Below are the code and all the weights of a small trained network. Each question names an input and a target symbol and asks about switching units off, where a switched-off unit gives its printed mean instead of its output.

import numpy as np


def w(rows, s, z=0):
    codes = np.array(rows[::2]) - 128.0
    scale = np.full(codes.shape[1], s)
    scale[-1] = z or s
    return codes * scale


def norm(h):
    return h / np.sqrt((h * h).mean(-1, keepdims=True) + 1e-5)


def f(y):
    return y / 2 * (1 + np.tanh(0.7978845608 * (y + 0.044715 * y**3)))


def softmax(a):
    e = np.exp(a - a.max(-1, keepdims=True))
    return e / e.sum(-1, keepdims=True)


def log_softmax(a):
    a = a - a.max(-1, keepdims=True)
    return a - np.log(np.exp(a).sum(-1, keepdims=True))


def net(x, mask):
    ids = ['εζθξπστψω'.index(c) for c in x.split()]
    T = len(ids)
    res = E[ids] + P[:T]
    q, k, v = (norm(res) @ M[0].T for M in (Q, K, V))
    z = softmax(np.where(np.tri(T) > 0, q @ k.T / 3**0.5, -1e9)) @ v
    res = res + np.where(mask[0], z, O[0][:, -1]) @ O[0][:, :-1]
    y = f(norm(res) @ A[0][:, :-1].T + A[0][:, -1])
    res = res + np.where(mask[1:9], y, B[0][:, -1]) @ B[0][:, :-1]
    return log_softmax(norm(res)[-1] @ U[:, :-1].T + U[:, -1])


Q, K, V, O, A, B = {}, {}, {}, {}, {}, {}
E = w([
[132,118,99,179,196,60],'ε',
[140,101,3,146,206,206],'ζ',
[129,70,37,146,111,102],'θ',
[97,153,251,101,82,191],'ξ',
[129,183,134,39,153,181],'π',
[115,134,202,122,76,79],'σ',
[108,116,189,215,99,84],'τ',
[114,111,148,91,18,201],'ψ',
[122,120,71,102,255,120],'ω',
],0.0025)
P = w([
[26,2,177,95,149,103],'0',
[119,66,135,97,138,99],'1',
[21,96,132,98,136,121],'2',
[113,202,111,132,106,105],'3',
[179,17,158,92,152,117],'4',
[200,146,160,193,148,183],'5',
[16,197,88,121,105,105],'6',
[179,178,98,70,98,53],'7',
[225,24,182,139,174,173],'8',
[148,230,157,234,132,227],'9',
],0.0023)
Q[0] = w([
[214,115,164,173,146,183],'H1',
[35,86,147,144,155,164],'H1',
[101,247,100,180,109,141],'H1',
],0.013)
K[0] = w([
[96,211,92,112,105,97],'H1',
[76,82,134,90,135,99],'H1',
[248,118,135,98,121,99],'H1',
],0.016)
V[0] = w([
[162,139,82,138,222,60],'H1',
[53,169,130,111,226,253],'H1',
[114,228,182,43,157,83],'H1',
],0.0035)
O[0] = w([
[95,93,198,55,230,107,96],'H1',
[28,242,139,164,141,161,7],'H1',
[4,156,49,56,83,40,131],'H1',
],0.004,0.0016)
A[0] = w([
[134,69,167,224,121,58,33],'N1',
[193,109,146,75,159,155,62],'N2',
[125,120,96,255,178,58,117],'N3',
[120,143,214,153,105,112,70],'N4',
[142,160,185,132,67,93,124],'N5',
[46,112,133,110,136,125,143],'N6',
[202,109,105,163,96,198,72],'N7',
[183,111,189,154,164,184,4],'N8',
],0.0061,0.0032)
B[0] = w([
[156,252,44,143,124,97,245],'N1',
[35,164,36,144,129,97,187],'N2',
[162,120,223,65,125,190,227],'N3',
[121,114,104,195,176,88,153],'N4',
[90,53,126,137,162,165,246],'N5',
[230,180,80,108,126,110,203],'N6',
[129,243,115,171,149,83,204],'N7',
[82,105,40,99,109,185,170],'N8',
],0.0043,0.0013)
U = w([
[93,67,133,35,254,93,56],'ε',
[50,81,232,158,139,251,116],'ζ',
[139,107,14,189,206,216,84],'θ',
[72,131,150,125,6,238,121],'ξ',
[5,233,88,18,94,107,40],'π',
[214,58,77,80,64,117,212],'σ',
[95,136,133,201,129,21,253],'τ',
[173,215,207,242,71,135,33],'ψ',
[177,170,222,75,192,100,137],'ω',
],0.0067,0.0042)

Each question gives the input, a string of symbols that net reads in full, and the target symbol t.
The units are the heads (3 rows each of Q, K, V and O) and the neurons (one row each of A and B). Each row of codes is followed by its name. A weight is (code - 128) times the scale printed after its matrix; where a second scale follows, it is the last column's (O, A, B and U).
mask holds one flag per unit, heads first, then neurons. A switched-off unit (its flag False) gives its mean, the last column of its rows in O or B, instead of its output. The means were averaged over made-up inputs and are rounded, as every weight is.
A unit's drop is (log p(t) with every unit on - log p(t) with that unit switched off) / (log p(t) with every unit on - log p(t) with every unit switched off).
The circuit of an input: a set's keep is (log p(t) with only the set's units on - log p(t) with every unit switched off) / (log p(t) with every unit on - log p(t) with every unit switched off). Starting from all 9 units, units are removed one at a time, each time the one whose removal leaves the highest keep (on an exact tie, the one counted first), for as long as the keep stays at least 0.8.
units of the circuit, in order: the units of the circuit, biggest drop first
unit that matters most: the unit with the biggest drop
top k neurons: the k neurons with the biggest drops, biggest first
input ζ θ ε, target ζ: unit that matters most	H1
input σ ψ σ ψ, target ψ: units of the circuit, in order	H1; N7
input ω ξ σ σ σ θ σ θ, target θ: units of the circuit, in order	H1; N8; N2
input σ σ ω ξ ω ε σ, target ω: units of the circuit, in order	H1; N6
input ψ τ σ π ξ σ ε ξ σ σ, target ξ: units of the circuit, in order	H1; N7; N1
input σ ψ σ ε ε ψ σ π, target ψ: units of the circuit, in order	H1; N7
input σ ζ θ σ ε, target θ: top 2 neurons	N8; N2
input θ θ θ ω σ θ, target ω: units of the circuit, in order	H1; N6; N2; N8
input ξ ζ σ, target ξ: top 2 neurons	N7; N1
input θ θ σ ψ σ θ ψ ψ, target θ: units of the circuit, in order	H1; N8; N2; N3
input θ ε θ, target θ: units of the circuit, in order	H1; N7
input θ θ τ ψ σ ε, target ψ: top 2 neurons	N7; N3
input σ σ ζ ω, target σ: units of the circuit, in order	H1; N7
input σ π θ ξ, target π: units of the circuit, in order	H1
input θ θ τ, target θ: top 2 neurons	N8; N1
input π ε σ ζ ψ θ, target ζ: units of the circuit, in order	H1; N3
input θ τ ψ θ θ θ σ π, target θ: units of the circuit, in order	H1; N2; N8
input σ ε σ θ ψ τ, target θ: units of the circuit, in order	N8; H1; N1
input ω σ σ, target ω: top 4 neurons	N6; N2; N8; N1
input θ σ σ, target θ: top 2 neurons	N8; N1
input σ σ ε, target σ: top 2 neurons	N7; N6
input σ ψ θ ε π σ σ θ ω ψ, target θ: top 2 neurons	N8; N7
input ψ π ε, target ω: top neuron	N3
input σ ε ε ε, target ε: top 2 neurons	N7; N2
input σ ψ σ θ σ ψ θ σ θ π, target π: top 2 neurons	N2; N6
input ψ ω σ θ σ σ, target θ: top 2 neurons	N8; N2
